Here is a tiny trained network, its code and every weight. The questions are about switching its units off for an input and a target symbol, where a switched-off unit gives its printed mean instead of its output.

import numpy as np


def w(rows, s, z=0):
    codes = np.array(rows[::2]) - 128.0
    scale = np.full(codes.shape[1], s)
    scale[-1] = z or s
    return codes * scale


def norm(h):
    return h / np.sqrt((h * h).mean(-1, keepdims=True) + 1e-5)


def f(y):
    return np.maximum(y, 0)


def softmax(a):
    e = np.exp(a - a.max(-1, keepdims=True))
    return e / e.sum(-1, keepdims=True)


def log_softmax(a):
    a = a - a.max(-1, keepdims=True)
    return a - np.log(np.exp(a).sum(-1, keepdims=True))


def net(x, mask):
    ids = ['γδεζλξσψ'.index(c) for c in x.split()]
    T = len(ids)
    res = E[ids] + P[:T]
    u = 0
    for l in range(2):
        r = norm(res)
        for j in range(2):
            rows = slice(2 * j, 2 * j + 2)
            q, k, v = (r @ M[l][rows].T for M in (Q, K, V))
            z = softmax(np.where(np.tri(T) > 0, q @ k.T / 2**0.5, -1e9)) @ v
            o = O[l][rows]
            res = res + np.where(mask[u + j], z, o[:, -1]) @ o[:, :-1]
        u += 2
        y = f(norm(res) @ A[l][:, :-1].T + A[l][:, -1])
        res = res + np.where(mask[u : u + 8], y, B[l][:, -1]) @ B[l][:, :-1]
        u += 8
    return log_softmax(norm(res)[-1] @ U[:, :-1].T + U[:, -1])


Q, K, V, O, A, B = {}, {}, {}, {}, {}, {}
E = w([
[107,5,162],'γ',
[140,210,177],'δ',
[126,180,215],'ε',
[120,142,107],'ζ',
[128,150,101],'λ',
[105,34,112],'ξ',
[114,84,110],'σ',
[109,131,110],'ψ',
],0.012)
P = w([
[110,81,46],'0',
[35,220,151],'1',
[177,111,223],'2',
[69,206,1],'3',
[160,155,211],'4',
[107,144,100],'5',
[222,122,166],'6',
],0.0079)
Q[0] = w([
[127,168,9],'L0H0',
[5,83,238],'L0H0',
[244,153,177],'L0H1',
[106,254,221],'L0H1',
],0.0067)
K[0] = w([
[71,212,33],'L0H0',
[209,98,165],'L0H0',
[201,163,104],'L0H1',
[2,159,198],'L0H1',
],0.0093)
V[0] = w([
[2,179,65],'L0H0',
[157,237,108],'L0H0',
[57,234,84],'L0H1',
[68,83,207],'L0H1',
],0.0056)
O[0] = w([
[73,2,100,172],'L0H0',
[105,64,171,139],'L0H0',
[222,96,139,251],'L0H1',
[128,146,145,170],'L0H1',
],0.0052,0.0026)
A[0] = w([
[93,158,78,103],'L0N0',
[1,69,122,142],'L0N1',
[127,183,122,21],'L0N2',
[192,189,119,94],'L0N3',
[34,90,122,120],'L0N4',
[107,133,114,77],'L0N5',
[173,111,202,139],'L0N6',
[115,167,224,252],'L0N7',
],0.0096,0.0021)
B[0] = w([
[156,27,95,158],'L0N0',
[129,160,187,210],'L0N1',
[133,103,198,147],'L0N2',
[59,213,144,177],'L0N3',
[148,101,250,185],'L0N4',
[11,112,96,137],'L0N5',
[234,229,48,220],'L0N6',
[108,101,2,254],'L0N7',
],0.0047,0.0065)
Q[1] = w([
[118,120,183],'L1H0',
[255,117,136],'L1H0',
[139,107,107],'L1H1',
[172,168,155],'L1H1',
],0.0093)
K[1] = w([
[72,107,79],'L1H0',
[3,92,25],'L1H0',
[151,166,157],'L1H1',
[23,85,1],'L1H1',
],0.0081)
V[1] = w([
[236,254,180],'L1H0',
[104,164,156],'L1H0',
[110,114,53],'L1H1',
[64,135,74],'L1H1',
],0.0087)
O[1] = w([
[175,118,253,26],'L1H0',
[93,103,168,98],'L1H0',
[186,149,106,249],'L1H1',
[170,110,131,226],'L1H1',
],0.013,0.0018)
A[1] = w([
[131,96,99,56],'L1N0',
[2,156,53,254],'L1N1',
[143,205,84,117],'L1N2',
[206,64,79,25],'L1N3',
[65,202,132,161],'L1N4',
[32,57,114,56],'L1N5',
[86,61,87,202],'L1N6',
[162,45,61,162],'L1N7',
],0.0081,0.0029)
B[1] = w([
[67,92,128,138],'L1N0',
[133,115,213,253],'L1N1',
[5,101,198,226],'L1N2',
[144,113,161,158],'L1N3',
[75,69,187,175],'L1N4',
[209,160,217,167],'L1N5',
[203,109,254,194],'L1N6',
[178,50,189,199],'L1N7',
],0.0064,0.0048)
U = w([
[40,99,211,250],'γ',
[202,144,186,186],'δ',
[253,153,143,4],'ε',
[103,138,70,57],'ζ',
[132,140,66,85],'λ',
[75,132,81,151],'ξ',
[96,136,72,81],'σ',
[95,137,79,56],'ψ',
],0.012,0.0038)

Each question gives the input, a string of symbols that net reads in full, and the target symbol t.
The units are the heads (2 rows each of Q, K, V and O) and the neurons (one row each of A and B). Each row of codes is followed by its name. A weight is (code - 128) times the scale printed after its matrix; where a second scale follows, it is the last column's (O, A, B and U).
mask holds one flag per unit, layer by layer, with each layer's heads first. A switched-off unit (its flag False) gives its mean, the last column of its rows in O or B, instead of its output. The means were averaged over made-up inputs and are rounded, as every weight is.
A unit's drop is (log p(t) with every unit on - log p(t) with that unit switched off) / (log p(t) with every unit on - log p(t) with every unit switched off).
The circuit of an input: a set's keep is (log p(t) with only the set's units on - log p(t) with every unit switched off) / (log p(t) with every unit on - log p(t) with every unit switched off). Starting from the 12 units with the biggest drops (on a tie, the unit counted first), units are removed one at a time, each time the one whose removal leaves the highest keep (on an exact tie, the one counted first), for as long as the keep stays at least 0.8.
circuit, biggest first: the units of the circuit, biggest drop first
k most important neurons: the k neurons with the biggest drops, biggest first
k most important neurons of layer l: the k neurons of layer l with the biggest drops, biggest first
drop when u is switched off: that unit's drop, to one decimal
input ζ δ ξ ψ δ ξ, target δ: circuit, biggest first -> (L1N2; L1N6)
input ξ δ λ λ, target δ: 2 most important neurons -> (L1N2; L0N7)
input ψ γ σ ψ, target δ: circuit, biggest first -> (L0H0; L1H0)
input ε λ ξ, target ε: 4 most important neurons -> (L0N6; L0N7; L0N4; L0N1)
input ε γ ξ, target ε: circuit, biggest first -> (L0N6; L0H0)
input γ δ γ ε, target γ: most important neuron -> (L0N3)
input ξ ζ ξ ε, target γ: 3 most important neurons -> (L0N4; L0N1; L0N7)
input ε ε γ, target ε: 4 most important neurons of layer 0 -> (L0N7; L0N6; L0N4; L0N1)
input λ ε ε ψ λ ψ, target δ: 3 most important neurons of layer 0 -> (L0N7; L0N4; L0N3)
input σ γ ξ σ, target δ: 2 most important neurons of layer 0 -> (L0N6; L0N3)
input λ δ γ ε λ γ, target δ: 2 most important neurons -> (L1N2; L0N3)
input δ ψ ζ γ ζ ζ λ, target γ: drop when L1H1 is switched off -> 0.5
input ξ λ λ δ, target γ: drop when L1N1 is switched off -> -0.1
input λ σ ψ ξ γ ζ, target γ: drop when L1H1 is switched off -> 0.1
input ε δ ζ σ, target γ: most important neuron of layer 0 -> (L0N6)
